Here is a tiny trained network, its code and every weight. The questions are about switching its units off for an input and a target symbol, where a switched-off unit gives its printed mean instead of its output.

import numpy as np


def w(rows, s, z=0):
    codes = np.array(rows[::2]) - 128.0
    scale = np.full(codes.shape[1], s)
    scale[-1] = z or s
    return codes * scale


def norm(h):
    return h / np.sqrt((h * h).mean(-1, keepdims=True) + 1e-5)


def f(y):
    return np.maximum(y, 0)


def softmax(a):
    e = np.exp(a - a.max(-1, keepdims=True))
    return e / e.sum(-1, keepdims=True)


def log_softmax(a):
    a = a - a.max(-1, keepdims=True)
    return a - np.log(np.exp(a).sum(-1, keepdims=True))


def net(x, mask):
    ids = ['γδεζπστ'.index(c) for c in x.split()]
    T = len(ids)
    res = E[ids] + P[:T]
    u = 0
    for l in range(3):
        r = norm(res)
        for j in range(2):
            rows = slice(3 * j, 3 * j + 3)
            q, k, v = (r @ M[l][rows].T for M in (Q, K, V))
            z = softmax(np.where(np.tri(T) > 0, q @ k.T / 3**0.5, -1e9)) @ v
            o = O[l][rows]
            res = res + np.where(mask[u + j], z, o[:, -1]) @ o[:, :-1]
        u += 2
        y = f(norm(res) @ A[l][:, :-1].T + A[l][:, -1])
        res = res + np.where(mask[u : u + 8], y, B[l][:, -1]) @ B[l][:, :-1]
        u += 8
    return log_softmax(norm(res)[-1] @ U[:, :-1].T + U[:, -1])


Q, K, V, O, A, B = {}, {}, {}, {}, {}, {}
E = w([
[157,94,134,173,159,134,155,146],'γ',
[114,155,152,84,33,164,43,68],'δ',
[134,103,205,190,101,158,88,82],'ε',
[94,136,135,140,100,41,166,104],'ζ',
[126,146,130,170,108,206,91,143],'π',
[59,113,103,159,161,155,197,138],'σ',
[91,115,101,165,165,252,132,124],'τ',
],0.015)
P = w([
[103,175,249,115,208,128,166,137],'0',
[68,124,117,172,174,85,162,15],'1',
[150,51,111,98,128,144,145,226],'2',
[136,218,147,196,59,177,98,128],'3',
[54,119,116,166,178,57,133,18],'4',
[155,84,110,78,165,129,83,253],'5',
[122,214,123,213,56,143,53,134],'6',
[79,128,150,38,146,3,63,4],'7',
[161,81,91,80,153,123,75,238],'8',
],0.0069)
Q[0] = w([
[109,214,229,69,128,127,58,74],'0.h0',
[200,77,159,33,124,78,107,116],'0.h0',
[190,118,144,168,136,234,127,80],'0.h0',
[203,181,177,178,71,116,124,240],'0.h1',
[120,78,45,65,255,220,187,202],'0.h1',
[133,110,123,144,207,196,73,64],'0.h1',
],0.0059)
K[0] = w([
[141,100,181,61,115,117,88,72],'0.h0',
[131,145,144,113,83,92,93,146],'0.h0',
[175,91,121,196,136,209,101,144],'0.h0',
[217,163,188,224,110,109,121,114],'0.h1',
[105,105,83,131,253,154,128,175],'0.h1',
[128,77,120,100,165,200,73,85],'0.h1',
],0.0074)
V[0] = w([
[97,128,120,81,25,32,97,151],'0.h0',
[70,73,144,127,92,47,251,117],'0.h0',
[103,82,186,67,108,141,59,40],'0.h0',
[98,147,161,215,133,131,101,219],'0.h1',
[115,163,112,108,165,201,228,101],'0.h1',
[131,155,85,158,139,253,254,112],'0.h1',
],0.0042)
O[0] = w([
[2,56,150,197,143,141,57,185,89],'0.h0',
[182,97,47,78,30,230,94,119,255],'0.h0',
[196,94,57,144,232,54,163,147,191],'0.h0',
[42,91,132,25,140,146,96,151,215],'0.h1',
[173,125,111,187,148,57,81,124,131],'0.h1',
[51,67,121,134,101,34,53,132,143],'0.h1',
],0.0044,0.0021)
A[0] = w([
[156,95,134,23,125,100,70,72,3],'0.n0',
[44,119,51,108,40,66,185,169,187],'0.n1',
[186,56,173,105,238,210,69,184,130],'0.n2',
[123,101,117,73,254,159,200,226,178],'0.n3',
[98,151,120,132,96,163,56,49,185],'0.n4',
[197,102,127,181,170,145,134,89,122],'0.n5',
[110,112,147,132,124,90,172,245,151],'0.n6',
[88,206,182,103,181,99,239,84,164],'0.n7',
],0.0049,0.0015)
B[0] = w([
[83,163,31,124,159,151,177,139,152],'0.n0',
[127,109,154,101,103,109,38,165,255],'0.n1',
[157,59,141,87,132,167,126,77,195],'0.n2',
[136,110,28,175,148,134,112,152,171],'0.n3',
[137,51,85,135,168,40,202,180,227],'0.n4',
[77,124,135,57,78,97,128,119,168],'0.n5',
[189,176,140,104,61,160,162,161,171],'0.n6',
[184,255,50,68,61,185,197,84,194],'0.n7',
],0.0066,0.0051)
Q[1] = w([
[133,120,174,82,106,92,111,115],'1.h0',
[2,148,124,113,150,116,169,121],'1.h0',
[76,218,145,108,96,161,158,167],'1.h0',
[153,172,235,155,108,122,73,177],'1.h1',
[164,111,15,70,95,191,57,128],'1.h1',
[114,163,118,70,93,111,75,115],'1.h1',
],0.0078)
K[1] = w([
[166,100,232,81,59,75,99,124],'1.h0',
[1,121,135,107,120,101,145,130],'1.h0',
[39,233,72,154,86,105,213,153],'1.h0',
[129,161,147,198,47,51,192,72],'1.h1',
[106,139,5,61,104,201,69,241],'1.h1',
[82,129,144,67,41,113,96,135],'1.h1',
],0.0063)
V[1] = w([
[232,134,137,102,178,189,147,53],'1.h0',
[79,96,195,170,109,119,196,87],'1.h0',
[39,105,102,185,151,167,252,100],'1.h0',
[97,127,172,238,142,52,247,118],'1.h1',
[161,225,57,151,118,129,149,207],'1.h1',
[186,172,136,187,129,120,64,177],'1.h1',
],0.0039)
O[1] = w([
[130,139,70,166,67,68,82,141,140],'1.h0',
[80,119,102,81,69,3,106,142,181],'1.h0',
[176,158,220,140,38,59,79,69,224],'1.h0',
[103,64,65,69,124,194,121,176,4],'1.h1',
[124,8,204,153,90,157,96,109,130],'1.h1',
[149,136,128,118,99,161,127,109,25],'1.h1',
],0.005,0.0018)
A[1] = w([
[104,152,198,96,133,73,80,112,57],'1.n0',
[139,166,33,212,72,159,109,204,103],'1.n1',
[73,71,77,123,203,127,201,115,255],'1.n2',
[85,139,23,12,102,85,89,135,149],'1.n3',
[61,22,144,66,110,116,159,141,102],'1.n4',
[179,98,163,153,122,254,137,57,1],'1.n5',
[207,96,183,131,64,229,132,152,86],'1.n6',
[35,101,139,197,154,151,187,92,186],'1.n7',
],0.0058,0.00093)
B[1] = w([
[146,91,60,96,150,158,128,117,171],'1.n0',
[2,150,167,82,123,88,103,77,201],'1.n1',
[130,191,111,149,61,101,144,159,188],'1.n2',
[212,161,169,208,203,175,152,170,253],'1.n3',
[152,117,122,142,157,97,119,15,210],'1.n4',
[154,172,93,133,75,179,107,90,178],'1.n5',
[146,175,159,47,151,60,131,100,200],'1.n6',
[185,142,109,30,114,80,113,131,183],'1.n7',
],0.0061,0.0055)
Q[2] = w([
[140,180,35,194,166,134,239,41],'2.h0',
[149,148,242,38,77,197,54,170],'2.h0',
[151,167,151,101,82,85,174,165],'2.h0',
[108,70,59,194,169,38,168,82],'2.h1',
[151,151,254,107,53,202,53,132],'2.h1',
[93,112,109,187,118,126,55,162],'2.h1',
],0.0071)
K[2] = w([
[134,60,128,90,143,214,55,185],'2.h0',
[33,159,107,157,55,70,195,54],'2.h0',
[64,145,211,110,140,74,146,146],'2.h0',
[135,52,178,101,152,189,3,196],'2.h1',
[87,173,95,138,29,32,199,68],'2.h1',
[85,171,148,169,144,112,116,116],'2.h1',
],0.0068)
V[2] = w([
[122,173,196,119,163,137,69,106],'2.h0',
[227,192,57,95,89,121,37,220],'2.h0',
[81,162,181,176,27,100,86,172],'2.h0',
[2,178,96,188,164,127,51,158],'2.h1',
[107,95,116,72,62,106,16,114],'2.h1',
[159,175,79,164,71,232,50,36],'2.h1',
],0.0057)
O[2] = w([
[219,177,239,18,187,87,101,253,143],'2.h0',
[29,60,80,55,38,202,90,165,191],'2.h0',
[245,81,80,68,173,64,194,170,136],'2.h0',
[116,122,233,143,64,40,178,22,4],'2.h1',
[149,55,140,191,103,193,64,131,195],'2.h1',
[115,95,200,145,141,136,91,196,252],'2.h1',
],0.0045,0.0042)
A[2] = w([
[178,167,129,253,237,162,182,179,88],'2.n0',
[97,160,112,107,163,103,199,74,180],'2.n1',
[142,177,127,57,162,140,61,116,145],'2.n2',
[34,153,177,116,90,122,90,50,41],'2.n3',
[194,235,175,116,63,238,174,115,95],'2.n4',
[152,108,175,70,103,61,115,193,7],'2.n5',
[150,32,30,63,184,139,250,152,1],'2.n6',
[28,58,202,236,136,94,128,146,26],'2.n7',
],0.0065,0.0031)
B[2] = w([
[198,186,121,205,191,140,66,90,170],'2.n0',
[138,135,139,85,95,213,135,99,163],'2.n1',
[100,145,173,140,105,116,170,127,255],'2.n2',
[160,115,147,134,164,124,129,195,201],'2.n3',
[74,208,111,34,124,168,227,89,212],'2.n4',
[123,119,223,145,135,167,68,175,190],'2.n5',
[183,59,100,48,119,155,162,223,172],'2.n6',
[55,125,84,177,202,49,254,106,174],'2.n7',
],0.0098,0.0049)
U = w([
[86,208,131,74,74,176,203,109,189],'γ',
[117,119,220,138,80,114,86,230,30],'δ',
[67,81,120,184,161,63,210,151,221],'ε',
[179,61,153,126,76,108,133,2,124],'ζ',
[204,65,58,75,132,142,186,226,5],'π',
[43,89,43,168,63,202,79,119,129],'σ',
[203,197,87,176,192,137,101,137,132],'τ',
],0.0089,0.0012)

Each question gives the input, a string of symbols that net reads in full, and the target symbol t.
The units are the heads (3 rows each of Q, K, V and O) and the neurons (one row each of A and B). Each row of codes is followed by its name. A weight is (code - 128) times the scale printed after its matrix; where a second scale follows, it is the last column's (O, A, B and U).
mask holds one flag per unit, layer by layer, with each layer's heads first. A switched-off unit (its flag False) gives its mean, the last column of its rows in O or B, instead of its output. The means were averaged over made-up inputs and are rounded, as every weight is.
A unit's drop is (log p(t) with every unit on - log p(t) with that unit switched off) / (log p(t) with every unit on - log p(t) with every unit switched off).
The circuit of an input: a set's keep is (log p(t) with only the set's units on - log p(t) with every unit switched off) / (log p(t) with every unit on - log p(t) with every unit switched off). Starting from the 12 units with the biggest drops (on a tie, the unit counted first), units are removed one at a time, each time the one whose removal leaves the highest keep (on an exact tie, the one counted first), for as long as the keep stays at least 0.8.
units of the circuit, in order: the units of the circuit, biggest drop first
unit that matters most: the unit with the biggest drop
k most important neurons: the k neurons with the biggest drops, biggest first
top k neurons in layer l: the k neurons of layer l with the biggest drops, biggest first
heads that matter: for each layer, one digit per head in row order, 1 if its drop is at least 0.15 and else 0, layers parted by /
input ζ ζ γ ζ π ε ε γ, target τ: unit that matters most : 1.n3
input ε τ ζ π δ ζ γ ζ, target π: heads that matter : 10 / 00 / 10
input σ τ ζ ζ π, target π: units of the circuit, in order : (0.n1 0.n4 2.n6)
input π ε ζ ζ τ ζ π σ, target π: heads that matter : 10 / 00 / 10
input τ σ π ζ π ε δ ε, target τ: heads that matter : 10 / 01 / 00
input σ ζ ζ ζ ζ δ ε ε ζ, target δ: 2 most important neurons : (0.n1 0.n6)
input ζ γ ζ ζ ζ ζ δ ζ τ, target σ: 2 most important neurons : (0.n3 0.n7)
input ε ζ γ ζ ε ζ δ ε, target π: heads that matter : 10 / 01 / 10
input ζ ζ ζ γ, target γ: 3 most important neurons : (0.n1 1.n5 2.n4)
input γ δ ζ ζ ζ δ, target τ: heads that matter : 10 / 00 / 00
input δ ζ ζ τ σ, target π: 3 most important neurons : (0.n1 0.n7 2.n6)
input σ γ δ γ σ, target γ: 2 most important neurons : (0.n0 0.n4)
input ε γ ε ε τ, target τ: heads that matter : 01 / 00 / 00
input σ τ ζ τ δ σ ε, target γ: units of the circuit, in order : (2.n4)
input π σ ε τ σ γ ζ π, target σ: heads that matter : 10 / 10 / 11
input ε τ ζ ζ δ π τ, target δ: 2 most important neurons : (0.n7 1.n7)
input δ ε π τ ε, target δ: heads that matter : 00 / 01 / 10
input ε γ ζ ζ τ, target π: 2 most important neurons : (0.n1 2.n6)
input π δ τ τ, target δ: top 3 neurons in layer 0 : (0.n2 0.n7 0.n4)
input π γ ε γ ζ τ, target σ: heads that matter : 01 / 00 / 00
input τ ζ σ ζ ε π, target γ: 2 most important neurons : (1.n5 0.n1)
input ζ δ τ σ σ γ ζ ε, target σ: most important neuron : (0.n2)
input π ζ ζ τ ε τ ε δ, target ε: 2 most important neurons : (0.n2 0.n4)
input γ ζ τ π ζ σ σ ζ, target ζ: heads that matter : 11 / 00 / 01
input ε ζ ε τ σ, target τ: heads that matter : 01 / 00 / 00
input ε δ δ π σ, target γ: heads that matter : 10 / 00 / 00
input π ζ ε π ε, target τ: most important neuron : (0.n7)
input ζ π σ ε τ ζ ε γ σ, target ε: heads that matter : 00 / 00 / 00
